Below are the code and all the weights of a small trained network. Each question names an input and a class and asks about switching units off, where a switched-off unit gives its printed mean instead of its output.

import numpy as np


def w(rows, s, z=0):
    codes = np.array(rows[::2]) - 128.0
    scale = np.full(codes.shape[1], s)
    scale[-1] = z or s
    return codes * scale


def norm(h):
    return h / np.sqrt((h * h).mean(-1, keepdims=True) + 1e-5)


def f(y):
    return np.maximum(y, 0)


def log_softmax(a):
    a = a - a.max(-1, keepdims=True)
    return a - np.log(np.exp(a).sum(-1, keepdims=True))


def net(x, mask):
    res = np.array(x, float).reshape(1, 7) / 4 @ E
    u = 0
    for l in range(4):
        y = f(norm(res) @ A[l][:, :-1].T + A[l][:, -1])
        res = res + np.where(mask[u : u + 10], y, B[l][:, -1]) @ B[l][:, :-1]
        u += 10
    return log_softmax(norm(res)[-1] @ U[:, :-1].T + U[:, -1])


A, B = {}, {}
E = w([
[128,127,129],'x0',
[196,217,201],'x1',
[129,127,128],'x2',
[128,126,127],'x3',
[255,164,56],'x4',
[229,21,153],'x5',
[128,129,128],'x6',
],0.0052)
A[0] = w([
[158,109,127,133],'0.n1',
[153,192,156,149],'0.n2',
[70,150,9,39],'0.n3',
[87,135,119,67],'0.n4',
[102,76,100,1],'0.n5',
[110,151,144,13],'0.n6',
[162,87,178,87],'0.n7',
[105,110,191,181],'0.n8',
[89,96,166,4],'0.n9',
[194,132,87,122],'0.n10',
],0.014,0.0032)
B[0] = w([
[137,158,197,188],'0.n1',
[46,162,111,231],'0.n2',
[219,231,30,255],'0.n3',
[2,53,136,173],'0.n4',
[138,59,241,178],'0.n5',
[156,174,254,142],'0.n6',
[191,115,157,223],'0.n7',
[174,158,223,246],'0.n8',
[163,71,80,182],'0.n9',
[116,69,91,238],'0.n10',
],0.0054,0.0043)
A[1] = w([
[114,183,71,24],'1.n1',
[151,127,49,6],'1.n2',
[126,145,87,229],'1.n3',
[116,172,199,4],'1.n4',
[234,209,194,66],'1.n5',
[41,192,148,46],'1.n6',
[180,97,220,176],'1.n7',
[37,110,191,86],'1.n8',
[59,173,90,74],'1.n9',
[11,54,87,77],'1.n10',
],0.012,0.0029)
B[1] = w([
[170,206,155,178],'1.n1',
[96,165,118,167],'1.n2',
[177,134,221,186],'1.n3',
[80,167,138,168],'1.n4',
[143,80,158,228],'1.n5',
[99,140,133,194],'1.n6',
[102,123,156,255],'1.n7',
[137,170,80,193],'1.n8',
[154,64,167,187],'1.n9',
[255,175,186,177],'1.n10',
],0.0093,0.0067)
A[2] = w([
[126,179,133,146],'2.n1',
[187,82,136,254],'2.n2',
[186,202,111,60],'2.n3',
[169,157,7,43],'2.n4',
[124,50,27,152],'2.n5',
[192,118,117,181],'2.n6',
[123,84,151,143],'2.n7',
[61,165,153,42],'2.n8',
[169,177,142,176],'2.n9',
[152,171,154,207],'2.n10',
],0.014,0.0035)
B[2] = w([
[137,149,155,190],'2.n1',
[49,173,102,254],'2.n2',
[192,88,192,208],'2.n3',
[132,176,18,159],'2.n4',
[75,192,55,150],'2.n5',
[2,197,152,212],'2.n6',
[239,110,86,181],'2.n7',
[100,191,156,162],'2.n8',
[178,112,145,229],'2.n9',
[181,173,193,240],'2.n10',
],0.0089,0.0077)
A[3] = w([
[136,146,150,60],'3.n1',
[184,58,165,61],'3.n2',
[106,127,107,5],'3.n3',
[55,90,150,81],'3.n4',
[91,103,47,185],'3.n5',
[141,127,181,222],'3.n6',
[193,137,168,199],'3.n7',
[138,37,173,214],'3.n8',
[199,255,138,145],'3.n9',
[115,235,167,54],'3.n10',
],0.0099,0.0028)
B[3] = w([
[91,131,131,148],'3.n1',
[70,106,125,153],'3.n2',
[110,136,67,130],'3.n3',
[171,105,71,140],'3.n4',
[118,231,102,145],'3.n5',
[16,94,63,216],'3.n6',
[155,129,84,220],'3.n7',
[139,112,59,169],'3.n8',
[98,68,15,254],'3.n9',
[174,2,105,219],'3.n10',
],0.0065,0.0092)
U = w([
[233,148,225,223],'0',
[71,11,83,171],'1',
[17,208,227,61],'2',
[110,68,233,121],'3',
[218,169,58,116],'4',
[44,208,23,3],'5',
],0.011,0.004)

Each question gives the input, the list of numbers given to net, and the class t.
The units are the neurons (one row each of A and B). Each row of codes is followed by its name. A weight is (code - 128) times the scale printed after its matrix; where a second scale follows, it is the last column's (A, B and U).
mask holds one flag per neuron, layer by layer. A switched-off neuron (its flag False) gives its mean, the last column of its row in B, instead of its output. The means were averaged over made-up inputs and are rounded, as every weight is.
A unit's drop is (log p(t) with every unit on - log p(t) with that unit switched off) / (log p(t) with every unit on - log p(t) with every unit switched off).
most important unit: the unit with the biggest drop
k most important neurons: the k neurons with the biggest drops, biggest first
top k neurons in layer l: the k neurons of layer l with the biggest drops, biggest first
drop of u: that unit's drop, to one decimal
input [-1,-6,-4,-3,1,6,5], class 5: most important unit => 2.n10
input [5,-1,-8,-6,3,4,-7], class 5: 4 most important neurons => [0.n10; 1.n10; 0.n8; 1.n3]
input [2,-7,-1,0,2,-3,-1], class 4: 3 most important neurons => [0.n3; 2.n4; 3.n9]
input [8,-7,-6,-2,-7,-2,2], class 0: 2 most important neurons => [1.n10; 1.n8]
input [3,-2,-3,-2,8,7,-6], class 5: 2 most important neurons => [0.n10; 1.n10]
input [-3,0,-4,-2,-1,3,6], class 1: 2 most important neurons => [3.n8; 1.n3]
input [4,7,7,-1,4,1,-4], class 1: top 2 neurons in layer 0 => [0.n3; 0.n10]
input [1,-7,3,4,1,6,-2], class 5: top 2 neurons in layer 1 => [1.n3; 1.n5]
input [-2,1,7,5,5,4,1], class 1: 2 most important neurons => [0.n1; 0.n4]
input [-8,6,-4,4,-3,1,2], class 3: 2 most important neurons => [1.n5; 2.n2]
input [0,-2,8,2,0,8,2], class 1: 2 most important neurons => [0.n1; 1.n7]
input [3,2,3,-2,0,1,3], class 3: top 2 neurons in layer 0 => [0.n3; 0.n1]
input [-5,4,-3,8,6,-7,-7], class 0: 2 most important neurons => [1.n3; 2.n3]
input [-2,5,8,-2,-2,6,6], class 3: most important unit => 3.n9
input [1,-2,-6,-4,2,4,-2], class 5: top 2 neurons in layer 1 => [1.n3; 1.n10]
input [2,3,3,0,-2,1,5], class 3: top 2 neurons in layer 2 => [2.n6; 2.n2]
input [-8,-8,-4,-6,-5,-5,-8], class 0: drop of 1.n10 => 1.0
input [-5,5,-1,-2,4,7,8], class 1: drop of 1.n8 => 0.0
input [2,-6,7,1,-4,-4,5], class 0: drop of 1.n10 => 0.9
input [-6,8,-8,-8,0,3,7], class 3: most important unit => 1.n5
input [-3,-6,-7,-4,-6,-3,1], class 0: drop of 1.n10 => 1.1
